Below are the code and all the weights of a small trained network. Each question names an input and a target symbol and asks about switching units off, where a switched-off unit gives its printed mean instead of its output.

import numpy as np


def w(rows, s, z=0):
    codes = np.array(rows[::2]) - 128.0
    scale = np.full(codes.shape[1], s)
    scale[-1] = z or s
    return codes * scale


def norm(h):
    return h / np.sqrt((h * h).mean(-1, keepdims=True) + 1e-5)


def f(y):
    return y / 2 * (1 + np.tanh(0.7978845608 * (y + 0.044715 * y**3)))


def softmax(a):
    e = np.exp(a - a.max(-1, keepdims=True))
    return e / e.sum(-1, keepdims=True)


def log_softmax(a):
    a = a - a.max(-1, keepdims=True)
    return a - np.log(np.exp(a).sum(-1, keepdims=True))


def net(x, mask):
    ids = ['αβδθλμπστψω'.index(c) for c in x.split()]
    T = len(ids)
    res = E[ids] + P[:T]
    r = norm(res)
    for j in range(3):
        rows = slice(3 * j, 3 * j + 3)
        q, k, v = (r @ M[0][rows].T for M in (Q, K, V))
        z = softmax(np.where(np.tri(T) > 0, q @ k.T / 3**0.5, -1e9)) @ v
        o = O[0][rows]
        res = res + np.where(mask[j], z, o[:, -1]) @ o[:, :-1]
    y = f(norm(res) @ A[0][:, :-1].T + A[0][:, -1])
    res = res + np.where(mask[3:11], y, B[0][:, -1]) @ B[0][:, :-1]
    return log_softmax(norm(res)[-1] @ U[:, :-1].T + U[:, -1])


Q, K, V, O, A, B = {}, {}, {}, {}, {}, {}
E = w([
[123,149,172,141,51,160,185,169,144,162,175,175],'α',
[127,156,153,102,141,93,123,208,126,113,137,57],'β',
[106,134,81,70,162,194,195,112,184,133,130,114],'δ',
[145,86,146,144,87,198,140,120,79,167,111,150],'θ',
[55,182,100,118,170,87,129,108,123,138,93,185],'λ',
[161,84,136,197,189,107,114,147,136,125,253,128],'μ',
[157,175,171,119,179,75,188,127,160,83,86,120],'π',
[81,161,97,116,93,98,142,106,183,71,165,125],'σ',
[84,86,108,98,136,82,165,115,145,75,140,141],'τ',
[103,132,118,156,104,117,215,111,135,118,106,111],'ψ',
[72,118,118,208,176,128,115,127,140,89,62,110],'ω',
],0.03)
P = w([
[38,197,248,69,141,209,150,107,39,20,139,157],'0',
[91,133,171,102,119,179,137,87,70,94,164,106],'1',
[104,135,123,111,141,163,141,104,89,87,147,114],'2',
[114,127,110,113,153,157,151,114,107,86,134,118],'3',
[115,133,113,133,152,157,143,113,125,92,129,111],'4',
[107,122,106,138,149,144,158,122,142,98,122,119],'5',
[103,122,96,144,148,139,151,106,146,110,128,108],'6',
[110,114,98,150,140,132,154,116,158,123,123,114],'7',
[92,110,108,158,143,131,134,91,161,132,124,94],'8',
[108,99,103,173,143,125,143,90,171,140,110,93],'9',
[120,81,89,163,154,130,161,106,166,138,105,114],'10',
],0.014)
Q[0] = w([
[127,99,57,233,103,48,126,103,167,136,148,75],'H1',
[144,136,245,93,2,105,181,98,140,167,118,151],'H1',
[234,175,160,119,108,122,78,115,101,158,155,197],'H1',
[103,80,137,107,135,239,164,94,137,100,118,123],'H2',
[69,107,177,226,79,105,159,80,90,75,77,114],'H2',
[169,68,69,191,141,101,150,194,196,178,125,119],'H2',
[99,143,58,150,154,118,138,127,157,148,82,101],'H3',
[191,98,98,121,48,219,61,188,96,222,219,183],'H3',
[83,93,135,172,127,166,177,80,133,36,149,78],'H3',
],0.0092)
K[0] = w([
[45,90,64,70,187,105,157,70,228,170,40,128],'H1',
[164,104,76,201,182,124,72,132,165,219,222,124],'H1',
[160,148,175,89,151,225,104,217,16,146,138,113],'H1',
[174,51,98,201,40,64,85,120,157,171,58,206],'H2',
[117,50,50,150,146,145,114,104,224,255,89,118],'H2',
[166,140,56,167,213,137,135,89,102,153,172,32],'H2',
[114,148,114,218,185,86,82,120,69,202,179,148],'H3',
[119,159,99,71,27,211,108,169,63,40,56,121],'H3',
[205,66,102,166,122,102,97,159,205,167,207,110],'H3',
],0.0074)
V[0] = w([
[173,121,160,129,103,45,185,170,86,196,32,118],'H1',
[145,138,104,84,56,140,129,95,243,140,79,120],'H1',
[202,27,134,119,153,110,161,121,181,88,174,105],'H1',
[126,121,100,114,50,87,181,22,128,140,56,154],'H2',
[193,73,105,130,137,129,109,158,45,129,218,164],'H2',
[121,116,88,255,65,81,113,137,128,100,131,122],'H2',
[198,137,146,180,207,98,172,138,160,128,236,172],'H3',
[62,128,59,159,245,114,85,179,132,130,141,161],'H3',
[159,106,141,130,73,167,94,218,178,120,176,66],'H3',
],0.0094)
O[0] = w([
[167,199,207,62,119,206,165,152,84,157,38,128,87],'H1',
[93,244,108,169,94,145,165,111,161,73,76,118,152],'H1',
[100,129,147,154,243,116,206,140,55,93,171,146,125],'H1',
[126,140,102,33,151,116,61,132,71,69,174,137,201],'H2',
[36,133,137,184,120,69,221,151,77,130,72,182,2],'H2',
[119,143,237,167,70,144,120,163,141,22,145,140,144],'H2',
[64,186,255,127,230,29,127,59,175,202,153,153,185],'H3',
[32,85,104,104,93,58,71,97,164,164,64,80,173],'H3',
[80,167,116,204,181,147,192,176,103,168,174,55,81],'H3',
],0.0094,0.0097)
A[0] = w([
[55,134,137,114,219,107,117,177,190,113,95,37,229],'N1',
[232,21,140,203,169,150,129,148,97,151,183,100,38],'N2',
[123,87,51,77,162,142,139,57,109,118,100,111,77],'N3',
[126,161,159,213,147,71,132,144,163,163,1,91,134],'N4',
[111,41,96,126,107,187,64,204,140,186,200,185,121],'N5',
[105,127,180,140,171,170,90,78,41,251,72,135,121],'N6',
[153,153,103,58,146,159,68,201,120,97,191,83,183],'N7',
[163,69,175,113,95,128,100,38,91,175,98,163,2],'N8',
],0.012,0.0068)
B[0] = w([
[105,134,165,177,153,76,178,129,105,91,115,100,247],'N1',
[129,189,84,129,201,136,70,117,100,89,78,183,148],'N2',
[88,83,170,82,165,156,170,97,135,146,110,104,187],'N3',
[82,137,109,116,133,168,166,7,179,64,119,159,172],'N4',
[94,162,174,148,162,125,136,177,191,144,159,87,159],'N5',
[134,99,54,36,101,85,79,141,69,90,238,121,147],'N6',
[164,129,107,217,117,74,160,112,103,175,99,177,223],'N7',
[141,181,68,80,91,160,133,200,69,138,145,102,129],'N8',
],0.014,0.016)
U = w([
[144,155,185,155,108,168,155,156,161,161,168,133,171],'α',
[146,129,97,173,125,57,151,195,68,206,68,67,179],'β',
[131,116,66,146,172,204,167,86,168,212,115,101,167],'δ',
[109,168,78,68,135,194,151,173,79,85,134,93,138],'θ',
[104,147,52,100,104,89,92,125,137,205,59,206,175],'λ',
[125,119,143,162,125,141,110,92,129,189,125,180,1],'μ',
[188,193,184,81,207,130,94,101,155,110,123,138,78],'π',
[123,170,1,126,125,105,134,96,168,127,198,132,14],'σ',
[104,7,197,131,128,80,137,118,53,155,201,170,42],'τ',
[152,121,96,170,94,170,177,50,86,126,75,197,146],'ψ',
[125,69,169,193,109,185,96,131,142,130,81,92,165],'ω',
],0.0093,0.0042)

Each question gives the input, a string of symbols that net reads in full, and the target symbol t.
The units are the heads (3 rows each of Q, K, V and O) and the neurons (one row each of A and B). Each row of codes is followed by its name. A weight is (code - 128) times the scale printed after its matrix; where a second scale follows, it is the last column's (O, A, B and U).
mask holds one flag per unit, heads first, then neurons. A switched-off unit (its flag False) gives its mean, the last column of its rows in O or B, instead of its output. The means were averaged over made-up inputs and are rounded, as every weight is.
A unit's drop is (log p(t) with every unit on - log p(t) with that unit switched off) / (log p(t) with every unit on - log p(t) with every unit switched off).
The circuit of an input: a set's keep is (log p(t) with only the set's units on - log p(t) with every unit switched off) / (log p(t) with every unit on - log p(t) with every unit switched off). Starting from all 11 units, units are removed one at a time, each time the one whose removal leaves the highest keep (on an exact tie, the one counted first), for as long as the keep stays at least 0.8.
units of the circuit, in order: the units of the circuit, biggest drop first
most important unit: the unit with the biggest drop
k most important neurons: the k neurons with the biggest drops, biggest first
heads that matter: for each layer, one digit per head in row order, 1 if its drop is at least 0.15 and else 0, layers parted by /
input ψ π ψ λ λ δ ψ β ψ, target β: heads that matter	011
input ω ψ ψ θ ψ, target θ: heads that matter	011
input δ β λ, target λ: heads that matter	001
input μ δ λ ψ ψ ψ ψ ψ σ ω, target π: units of the circuit, in order	H3; H2
input δ ψ ψ π ω δ ψ δ, target ψ: 2 most important neurons	N7; N5
input β τ δ δ ψ θ ψ ψ ω ψ, target ω: units of the circuit, in order	H2; H3; N4
input ψ δ ψ, target δ: heads that matter	010
input ψ μ ω ψ ψ α ψ δ, target π: units of the circuit, in order	H3; N7
input μ ψ μ, target ψ: heads that matter	010
input ψ δ ω, target ω: heads that matter	101
input ψ β ψ, target β: most important unit	N7
input ψ σ ψ ω, target ω: heads that matter	011
input ω ψ ψ τ ψ, target τ: heads that matter	100
input ψ ω δ ψ θ ψ, target θ: units of the circuit, in order	N7; H3; H2
input ω ψ δ β ψ ψ δ δ ψ β, target ψ: units of the circuit, in order	N4; H2; H1
input μ ψ β ψ μ, target ψ: units of the circuit, in order	H2; N4
input τ ψ ψ β ψ ψ β, target ψ: heads that matter	010
input ψ ψ μ ψ ψ ω ω, target π: units of the circuit, in order	N7; H1
input ψ δ δ ψ ψ ψ ψ, target ψ: heads that matter	011
input ω σ ψ α β, target β: heads that matter	001
input ω π ψ ψ ψ ψ σ δ ψ σ θ, target θ: 2 most important neurons	N7; N8
input δ δ ψ δ, target ψ: units of the circuit, in order	N7; H3
